[128 = 0]

[127  59 138 102 127 148 115 134 147 203 117 125 125 137 111   6 125 136
 132 120]
J/Z588
[127   4 154 131 130 122 123 125 162 159 112 110 121 138 117 116 127 142
 128 112]
C/Z386
[140  65 139 117 134 134 124 128 142 121 105 120 125 132 119  97 122 132
 107 120]
J/Z386
[139  50 142 120 142 129 125 120 154 252 124 139 120 149 121 145 107 131
 126 121]
C/Z588
[133  10 142 150 134 153 124 121 139 252 123 118 123 129 132  27 117 126
 133 114]
C/Z386
[135 102 105 112 132 154 131 138 148 187 107 137 133 128 116  83 144 133
 129 120]
C/Z692
[118  52 139 126 134 139 135 144 128 198 131 144 122 138 131  71 106 107
 148 118]
C/Z588
[139  74 128 126 129 138 128 134 150 252 123 126 133 137 130 136 126 130
 128 121]
C/Z386
[125 105 135 144 128 138 138 130 129 182 138 131 119 128 139 159 124 123
 136 125]
L/Z386
[112 104 134 114 138 119 122 126 147 223 142 137 125 133 130  57 124 141
 121 130]
H/Z386
[140  62 146 127 132 152 132 118 134 220 130 111 128 135 143 103 117 133
 133 114]
C/Z386
[136  85 115 128 142 138 127 107 145 114 112 128 129 135 133 175  99 123
 136 122]
C/Z588
[129  73 128 123 149 150 141 144 142 190 138 121 124 127 125  63 136 128
 137 125]
H/Z588
[108 113 125 125 125 128 123 141 120 193 150 137 129 122 140 132 127 130
 131 134]
H/Z386
[126  75 147 105 123 122 128 139 145 201 130 131 120 135 127  84 123 143
 120 130]
C/Z386
[130  51 141 134 132 140 122 117 147 225 128 108 132 131 132 105 113 133
 140 125]
C/Z386
[133  13 145 120 124 118 125 109 152 240 124 134 122 137 118  84 115 139
 129 136]
C/Z386
[124  91 138 118 127 130 131 128 125 162 146 133 119 131 139 181 122 138
 134 121]
F/Z386
[ 98  27 142  99 136 162 132 130 129 181 121 104 126 126 135 129 121 143
 135 123]
H/Z386
[120 141 132 113 130 126 123 137 133 156 148 121 127 149 145 165 139 135
 113 133]
H/Z386
[101  81 136 126 130 127 131 135 135 155 156 154 116 127 130 109 112 124
 144 135]
L/Z588
[118 125 125 122 135 124 123 142 136 194 139 140 125 138 144 139 126 128
 127 121]
C/Z588
[119  84 151 113 121 120 117 142 133 213 146 133 125 131 144 123 135 146
 128 112]
F/Z386
[113  92 128 122 146 124 144 136 134 252 146 142 128 131 139 109 129 138
 132 127]
F/Z588
[121  22 128 133 132 174 128 126 137 232  98 123 133 133 114   4 124 117
 136 119]
C/Z588
[123  96 119 115 136 152 133 129 123 217 134 127 130 133 131 132 136 140
 134 127]
F/Z386
[104  63 136 132 138 146 128 132 116 219 157 127 135 136 133  99 130 129
 132 136]
L/Z588
[135  96 132 129 134 125 135 126 149 160 124 126 123 142 136 151 124  89
 130 123]
J/Z386
[132  89 126 109 194 138 137 123 140 152 113 125 127 130 120 102 123 142
 121 125]
H/Z386
[130 102 130 132 139 118 130 125 146 191 133 132 129 134 132 135 120 129
 133 113]
C/Z588
[109  94 147 112 141 124 137 133 127 103 144 138 126 127 132  60 119 134
 139 129]
H/Z588
[122  50 129 136 127 148 123 120 127 249 135 128 143 128 125 110 103 130
 141 128]
L/Z588
[131 110 138 132 129 104 118 118 139 178 137 127 129 132 134 182 120 138
 127 130]
C/Z386
[140 101 147 141 125 121 134 148 136  98 134 116 114 129 145 154 133 126
 136 132]
C/Z386
[120  52 122 128 131 145 138 133 126 252 127 141 131 129 121  57 110 125
 143 120]
L/Z588
[120  73 115 105 132 160 128 138 129 220 125 145 127 130 132  82 131 126
 134 119]
H/Z588
[129 120 126 115 104 128 132 140 126 140 143 132 126 132 147 220 139 125
 132 129]
F/Z386
[137 214 122 118 126  81 126 151 135  82 139 148 120 138 142 209 138 132
 123 148]
H/Z386
[121  51 147 138 129 130 128 128 134 222 138 115 126 134 131  57 114 146
 132 120]
C/Z386
[121  46 136 108 129 133 126 143 147 232 127 143 117 138 130  43 120 134
 138 121]
C/Z588
[114  79 129 104 142 159 127 134 142 216 125 118 133 135 137  79 139 136
 132 114]
H/Z386
[117  78 126  92 142 139 131 153 135 245 136 163 120 142 144 111 123 137
 134 127]
H/Z588
[122 127 118 111 145 144 123 142 144 180 129 156 126 140 141 130 115 118
 127 124]
H/Z588

[117 134 123 115 120 110 132 111 143 154 143 123  77 126 145 132 129 129
 134 139]
T/Z918
[138 143 129 146 129 108 119 123 136 195 129 130 111 129 131 142 129 132
 131 121]
Z/Z122
[138 139 126 157 124 114 122 123 120 160 128 124 113 130 149 127 135 132
 125 132]
Y/Z835
[129 115 144 123 126 106 124 123 101 176 129 136  90 131 126 130 106 129
 122 134]
P/Z122
[138 145 128 145 126 116 127 128 127 183 129 128 109 135 134 136 131 133
 116 130]
P/Z835
[115  86 133 115 132 127 118 115 124 133 128 131 176 126 123 120  96 126
 119 144]
Y/Z148
[140 167 129 161 117 113 128 112 121 166 137 115  78 168 164 136 132 140
 119 144]
T/Z835
[114 114 131 111 127 123 124 119 135 140 134 127 126 134 130 127 105 126
 120 146]
Y/Z918
[129 130 139 130 129 120 127 129 128 181 129 133 113 133 127 139 117 129
 124 132]
T/Z122
[127 167 127 133 137 111 127 124 137 179 135 124  91 138 131 140 127 133
 125 128]
T/Z918
[119 114 144 122 137 140 117 126 136 171 124 137 153 132 103 143 103 123
 109 132]
Y/Z148
[158 196 117 162 125  85 128 120 103 172 132 109  67 137 168 117 146 142
 138  94]
P/Z835
[132 138 124 129 128 119 123 120 137 155 130 120 109 132 141 129 124 133
 128 131]
Y/Z918
[125 133 133 131 137 115 119 113 146 166 139 126 144 136 132 121 109 125
 129 129]
Y/Z918
[110 106 130  97 170 127 119 127 145 149 136 141 131 129 104 129 112 102
 127 138]
Y/Z918
[128 116 127 142 123 128 123 122 131 138 132 126 134 133 145 120 122 131
 121 148]
T/Z835
[130 133 144 142 136 130 118 122 128 180 130 134 139 140 116 142  98 129
 109 147]
Y/Z148
[128 136 133 126 125 112 126 112 142 146 141 122 109 139 150 127 114 127
 134 135]
T/Z918
[135 136 123 141 135 113 114 117 118 156 130 124 124 135 136 117 130 136
 125 121]
Y/Z918
[127 143 117 118 120  99 135 124 126 163 137 128  68 125 143 133 123 128
 135 118]
T/Z918
[ 96 128 135  98 140 152 113 121 164 146 128 134 129 137  88 146 117 121
 102 194]
T/Z122
[134 142 130 142 119 111 126 123 121 178 131 115  96 132 144 127 125 130
 133 127]
Z/Z835
[105  89 133 112 132 141 123 126 146 149 132 142 140 129 106 135 118 125
 121 152]
Y/Z918
[124 133 133 137 130 128 119 125 129 158 126 128 123 133 126 134 129 131
 120 152]
Y/Z835
[125 140 121 123 127 129 120 121 130 129 128 124 105 129 131 117 134 133
 118 141]
P/Z835
[122 117 129 115 115 111 136 124 138 172 137 135 103 125 134 135 118 127
 131 126]
Y/Z918
[124 136 137 128 135 115 123 132 128 165 134 125 122 142 130 133 102 127
 125 135]
Y/Z148
[135 136 125 135 128 114 121 118 123 157 134 126 126 130 138 117 121 142
 127 123]
Y/Z122
[115 119 146 119 132 127 127 121 104 164 124 143 123 134 118 130 105 130
 117 146]
Z/Z122
[146 145 133 169 120 102 127 114 106 183 133 122 111 137 160 128 117 135
 126 116]
Y/Z148
[125 118 142 135 135 135 118 126 128 159 122 138 150 132 118 123 101 127
 121 144]
Y/Z148
[130 129 142 140 125 118 135 129 127 176 133 138 129 131 130 140 108 127
 123 128]
Z/Z135
[122 141 125 145 114 136 126 131 130 140 131 118  99 134 140 135 143 135
 118 147]
T/Z835
[132 131 135 133 123 116 127 128 129 162 131 128 123 135 139 133 117 127
 123 134]
T/Z918
[137 160 129 151 131 111 129 131 115 190 128 128 106 140 134 139 135 138
 125 130]
Y/Z835

[118  92 122 133 127 130 118 122 117 105 141 118 123 108 129 133 139 115
 151 150]
<71>/Z800
[135 119 128 118 136 100 126 123 122 109 137 126 132 112 133 131 125 111
 157 146]
<71>/Z720
[112  94 142 151 123 149 112 158 123 115 144  54 147 141 131 124 158 186
  97 117]
<71>/Z512
[120 152 138 131 138 153 140 121 141 109  91 146 140 112 124  98 119 140
 140 112]
<70>/Z162
[122  92 125 126 129 119 123 120 117  95 136 123 123 107 136 132 147 103
 164 155]
<71>/Z800
[120 112 135 131 134 123 122 132 123  98 120 114 140 107 139 125 142  82
 172 142]
<71>/Z800
[ 95 121 134 161 142 151 134 134 124  99  95 102 153 135 148 112 150 127
 173 108]
<70>/Z800
[111 143 126 133 136 130 141 123 132 136 112 124 128 139 132 120 130 149
 131 123]
<70>/Z720
[138 100 126 139 130 125 112 120 109  97 123 129 137 114 137 122 133 120
 167 124]
<71>/Z800
[123  93 126 131 126 112 128 129 122 105 134 120 111 128 134 133 147  95
 157 162]
<71>/Z720
[146 115 119 151 130 107 135 133 122 116 126 124 103 137 143 134 146  87
 137 121]
<70>/Z720
[125 104 132 141 133 103 116 123 117  95 119 101 141 135 131 124 148 133
 173 152]
<71>/Z720
[140 116 138 130 135  93 113 124 120  97 119 107 151 119 130 129 136  96
 183 138]
<71>/Z720
[121  91 129 141 123 105 130 124 124 108 136 110 110 137 135 131 153 108
 152 170]
<71>/Z800
[133  91 124 146 131 122 122 130 117  89 121 123 126 123 139 126 146 102
 166 117]
<71>/Z800
[109  88 126 142 126 126 171 127 116  96 130 111 120 129 134 135 151 101
 164 157]
<71>/Z800
[136 100 126 125 134  84 129 125 130  99 127 119 123 109 140 129 139  91
 172 170]
<71>/Z720
[119  88 125 141 120 125 126 126 115 103 138 122 108 130 137 131 151 112
 148 155]
<71>/Z800
[ 86 124 128 143 135 138 139 137 151 122 114 101 135 145 134 123 151 146
 130 151]
<70>/Z512
[128 104 104 136 127 103 150 117 126 135 139 155  79 133 145 149 139  89
 146 168]
<70>/Z720
[118 128 123 140 124 126 144 119 122 122 112 152 106 130 146 123 140 103
 150 126]
<70>/Z800
[102 132 133 134 131 147 143 126 126 121 108 143 120 124 143 114 127 126
 144 127]
<70>/Z162
[121 129 127 153 130 109 141 135 115 143 136 116 108 152 143 138 146 126
 131 124]
<70>/Z720
[126  89 128 128 125 126 119 124 126  92 118 121 128 115 135 119 137 114
 160 158]
<71>/Z800
[119  67 112 117 132 120 129 127 131  78 139 128 115  86 144 144 142  34
 167 177]
<71>/Z512
[119 134 130 141 128 121 145 128 124 131 115 138 114 140 141 123 141 118
 146 127]
<70>/Z800
[138 117 125 155 140 110 141 127 115  92  97 122 130 126 148 121 148  94
 175 126]
<70>/Z800
[123  98 119 136 128 109 128 126 117 112 138 125 106 136 138 137 147 116
 152 157]
<71>/Z720
[174  94 126 135 126  83 121 134 113 103 139 105 107 129 127 139 149  82
 142 152]
<71>/Z720
[105 115 121 149 131 148 144 139 133 127 128 128 116 136 144 128 146  97
 126 126]
<70>/Z512
[107 118 140 150 133 125 150 142 135 120 108 104 124 132 147 110 148 131
 124 131]
<70>/Z512
[138 101 141 148 130 122 118 135 113  88 116 102 142 125 135 119 147 101
 165 123]
<71>/Z800
[109  97 131 122 138 129 119 128 127  75 107 111 156  92 141 115 135  94
 187 146]
<71>/Z800
[116 116 125 139 127 137 147 134 133 125 119 127 117 127 140 127 143  94
 124 129]
<70>/Z512
[136 132 128 153 138 103 137 125 116 117 108 124 129 135 148 119 141 105
 161 110]
<70>/Z720
[120  86 132 131 122 129 119 127 120  98 141 119 113 117 134 137 140  99
 154 165]
<71>/Z162
[122 135 133 154 132 128 136 127 117 130 111 118 121 153 131 121 139 142
 150 107]
<70>/Z800
[146  78 125 128 125 104 114 136 125  91 142 117 115 118 134 137 153  65
 145 168]
<71>/Z512

[140 150 130 127 115 131 106 140 123 127 109 133 110 119 105 138 110 119
 134 133]
A/Z772
[137 130 130 130 113 133  81 149 143 149 113 130 131 114 102 131 139 158
 112 129]
A/Z772
[152 117 143 129 132 133 124 134 128 128 134 122 139 127 100 117 119 129
 109 113]
G/Z346
[123 135 122 135 127 145 100 139 158 146 131 122 125 125 113 106 126 125
 135 101]
G/Z346
[147 133 130 121 126 118 123 127 120 124 109 125 139 124 106 129 112 135
 127 137]
G/Z772
[167 136 134 136 124 126  72 166 161 138 125 118 130 109 104 113 103 165
 133  95]
A/Z346
[144 132 130 134 122 122 121 147 122 139 151 122 146 124 124 119 115 146
 129 107]
G/Z346
[137 146 128 131 105 138  98 148 132 158 126 139 136 118 109 122 121 132
 130 117]
A/Z772
[143 137  97 130 125 127 131 119 151 143 119 133 101 119 119 111 122 145
 147 126]
W/Z722
[159 119 141 130 132 121  95 130 140 128 105 114 112 119 112 128 115 149
 120 119]
G/Z346
[165 150 128 127 108 116 119 135 118 134 109 136 131 124 101 133 101 141
 132 123]
G/Z772
[150 133 122 139 128 124 117 142 142 131 104 125 107 108 100 118 108 150
 146 109]
G/Z772
[161 146 123 130 100 135 105 131 125 128 114 135 115 118 102 124 106 131
 136 118]
G/Z772
[143 137 124 130 126 128  81 127 149 129 108 119 103 115 107 122 129 149
 128 143]
G/Z346
[145 141 123 133 106 132  88 149 136 148 124 126 120 106 101 120 110 148
 136 111]
G/Z346
